Here is a tiny trained network, its code and every weight. The questions are about switching its units off for an input and a target symbol, where a switched-off unit gives its printed mean instead of its output.

import numpy as np


def w(rows, s, z=0):
    codes = np.array(rows[::2]) - 128.0
    scale = np.full(codes.shape[1], s)
    scale[-1] = z or s
    return codes * scale


def norm(h):
    return h / np.sqrt((h * h).mean(-1, keepdims=True) + 1e-5)


def f(y):
    return np.maximum(y, 0)


def softmax(a):
    e = np.exp(a - a.max(-1, keepdims=True))
    return e / e.sum(-1, keepdims=True)


def log_softmax(a):
    a = a - a.max(-1, keepdims=True)
    return a - np.log(np.exp(a).sum(-1, keepdims=True))


def net(x, mask):
    ids = ['αβδεζθλμξστψ'.index(c) for c in x.split()]
    T = len(ids)
    res = E[ids] + P[:T]
    r = norm(res)
    for j in range(2):
        rows = slice(2 * j, 2 * j + 2)
        q, k, v = (r @ M[0][rows].T for M in (Q, K, V))
        z = softmax(np.where(np.tri(T) > 0, q @ k.T / 2**0.5, -1e9)) @ v
        o = O[0][rows]
        res = res + np.where(mask[j], z, o[:, -1]) @ o[:, :-1]
    y = f(norm(res) @ A[0][:, :-1].T + A[0][:, -1])
    res = res + np.where(mask[2:14], y, B[0][:, -1]) @ B[0][:, :-1]
    return log_softmax(norm(res)[-1] @ U[:, :-1].T + U[:, -1])


Q, K, V, O, A, B = {}, {}, {}, {}, {}, {}
E = w([
[110,137,118,152,131,149,160,150,142],'α',
[112,135,109,154,123,152,164,148,146],'β',
[85,191,254,20,124,212,215,100,219],'δ',
[111,170,137,181,128,180,96,72,109],'ε',
[93,144,109,129,116,158,151,163,134],'ζ',
[203,114,172,201,32,116,143,124,153],'θ',
[159,134,71,142,127,163,124,159,137],'λ',
[89,93,164,98,136,120,83,138,49],'μ',
[89,124,114,125,112,102,170,107,103],'ξ',
[171,135,183,127,201,82,99,156,135],'σ',
[198,139,98,78,141,94,135,80,114],'τ',
[108,49,82,112,152,126,116,94,150],'ψ',
],0.001)
P = w([
[170,85,164,101,194,210,254,143,12],'0',
[143,120,129,126,140,167,203,151,79],'1',
[127,140,115,137,126,146,166,148,101],'2',
[115,142,105,145,106,122,142,145,145],'3',
[99,154,100,161,100,102,110,125,173],'4',
[92,157,96,155,88,89,90,122,200],'5',
[96,166,96,149,62,60,66,127,218],'6',
],0.00054)
Q[0] = w([
[48,182,49,193,21,81,159,186,243],'h0',
[180,101,243,119,170,150,44,100,133],'h0',
[138,73,219,81,161,51,93,40,68],'h1',
[56,234,35,180,3,104,166,183,240],'h1',
],0.0048)
K[0] = w([
[136,149,85,153,94,84,9,118,188],'h0',
[92,157,192,149,103,171,252,169,73],'h0',
[173,128,145,148,136,225,175,180,131],'h1',
[126,149,108,145,109,27,67,91,158],'h1',
],0.0033)
V[0] = w([
[150,254,194,140,79,61,95,203,142],'h0',
[3,123,137,158,77,161,128,173,162],'h0',
[165,161,104,154,27,131,215,73,149],'h1',
[142,194,93,143,126,172,91,220,206],'h1',
],0.0014)
O[0] = w([
[138,203,154,164,143,193,242,122,4,2],'h0',
[200,66,87,30,158,80,185,128,41,165],'h0',
[207,132,171,59,144,173,95,22,165,249],'h1',
[121,44,197,123,135,242,132,225,138,72],'h1',
],0.0013,0.00067)
A[0] = w([
[132,79,84,86,163,107,184,169,88,138],'n0',
[172,56,180,78,149,113,124,100,151,105],'n1',
[67,185,132,184,147,174,42,78,141,30],'n2',
[58,115,154,99,129,95,7,159,18,55],'n3',
[75,112,174,172,86,154,104,169,174,188],'n4',
[176,145,162,120,129,176,152,118,72,203],'n5',
[125,127,236,149,236,69,145,171,121,102],'n6',
[135,107,76,182,116,79,83,180,111,162],'n7',
[118,166,128,94,67,144,89,152,97,238],'n8',
[69,161,123,180,86,93,111,64,78,80],'n9',
[201,115,86,146,134,166,157,136,186,80],'n10',
[166,188,76,67,135,73,144,69,124,2],'n11',
],0.0017,0.00056)
B[0] = w([
[164,160,136,140,87,93,79,114,132,249],'n0',
[88,133,95,192,153,131,161,183,116,221],'n1',
[124,187,84,90,5,128,77,128,121,196],'n2',
[60,129,192,119,92,104,135,84,49,224],'n3',
[178,105,107,116,164,142,74,90,87,228],'n4',
[112,123,112,124,124,99,105,112,198,231],'n5',
[130,212,153,131,137,119,41,175,187,216],'n6',
[85,127,154,118,120,120,187,77,153,217],'n7',
[135,93,158,144,186,114,151,107,135,217],'n8',
[143,106,147,145,141,192,94,193,136,216],'n9',
[96,120,180,116,141,109,113,125,75,254],'n10',
[186,152,100,128,214,149,128,108,70,225],'n11',
],0.002,0.00081)
U = w([
[131,206,191,192,206,64,48,222,186,60],'α',
[45,23,32,122,147,55,74,52,243,146],'β',
[229,109,210,214,40,99,172,71,155,99],'δ',
[63,189,47,173,66,25,241,141,136,75],'ε',
[210,187,45,101,236,95,157,35,40,212],'ζ',
[194,93,109,6,42,84,147,241,99,166],'θ',
[137,39,185,177,186,76,179,159,129,6],'λ',
[65,162,83,253,164,226,199,198,65,238],'μ',
[89,174,203,52,154,192,211,77,201,148],'ξ',
[173,30,164,96,187,248,43,168,108,193],'σ',
[87,226,46,145,27,213,29,63,135,40],'τ',
[39,129,221,118,99,53,83,87,24,110],'ψ',
],0.0052,0.0012)

Each question gives the input, a string of symbols that net reads in full, and the target symbol t.
The units are the heads (2 rows each of Q, K, V and O) and the neurons (one row each of A and B). Each row of codes is followed by its name. A weight is (code - 128) times the scale printed after its matrix; where a second scale follows, it is the last column's (O, A, B and U).
mask holds one flag per unit, heads first, then neurons. A switched-off unit (its flag False) gives its mean, the last column of its rows in O or B, instead of its output. The means were averaged over made-up inputs and are rounded, as every weight is.
A unit's drop is (log p(t) with every unit on - log p(t) with that unit switched off) / (log p(t) with every unit on - log p(t) with every unit switched off).
The circuit of an input: a set's keep is (log p(t) with only the set's units on - log p(t) with every unit switched off) / (log p(t) with every unit on - log p(t) with every unit switched off). Starting from the 12 units with the biggest drops (on a tie, the unit counted first), units are removed one at a time, each time the one whose removal leaves the highest keep (on an exact tie, the one counted first), for as long as the keep stays at least 0.8.
circuit, biggest first: the units of the circuit, biggest drop first
most important unit: the unit with the biggest drop
top k neurons: the k neurons with the biggest drops, biggest first
heads that matter: for each layer, one digit per head in row order, 1 if its drop is at least 0.15 and else 0, layers parted by /
input δ θ θ λ, target σ: circuit, biggest first -> (h1; n10)
input μ β θ ζ, target ξ: most important unit -> h1
input ζ ε α δ σ τ β, target τ: circuit, biggest first -> (h0; n2; n4)
input ε σ σ ψ ξ, target β: circuit, biggest first -> (h0; n3)
input ψ β ξ ζ, target ζ: heads that matter -> 01
input ξ σ α ξ β, target ζ: heads that matter -> 10
input δ ξ β λ ζ, target σ: heads that matter -> 01
input λ σ λ ζ, target μ: heads that matter -> 11
input θ ε ξ β, target ζ: circuit, biggest first -> (h1; n11)
input ξ ζ ζ, target ζ: heads that matter -> 11
input τ μ μ ε ε α, target ψ: heads that matter -> 11
input δ τ λ, target τ: heads that matter -> 10
input ψ σ σ α, target μ: heads that matter -> 11
input δ λ α, target σ: most important unit -> h1
input δ μ λ, target ε: heads that matter -> 01
input θ λ α δ ε ξ λ, target ζ: heads that matter -> 10
input β β δ θ ξ μ τ, target ζ: heads that matter -> 00
input λ δ ψ μ λ, target β: top 2 neurons -> (n7; n1)
input θ σ τ ξ δ λ, target ζ: heads that matter -> 11
input α α α σ α, target μ: most important unit -> h0
input β λ τ β α, target τ: heads that matter -> 00
input μ τ ζ μ δ λ β, target σ: top 2 neurons -> (n4; n3)
input σ μ μ α, target ε: circuit, biggest first -> (h1; n7)
input ξ β τ ξ, target τ: top 2 neurons -> (n2; n9)
input μ α δ σ ξ, target μ: circuit, biggest first -> (n9; h0)
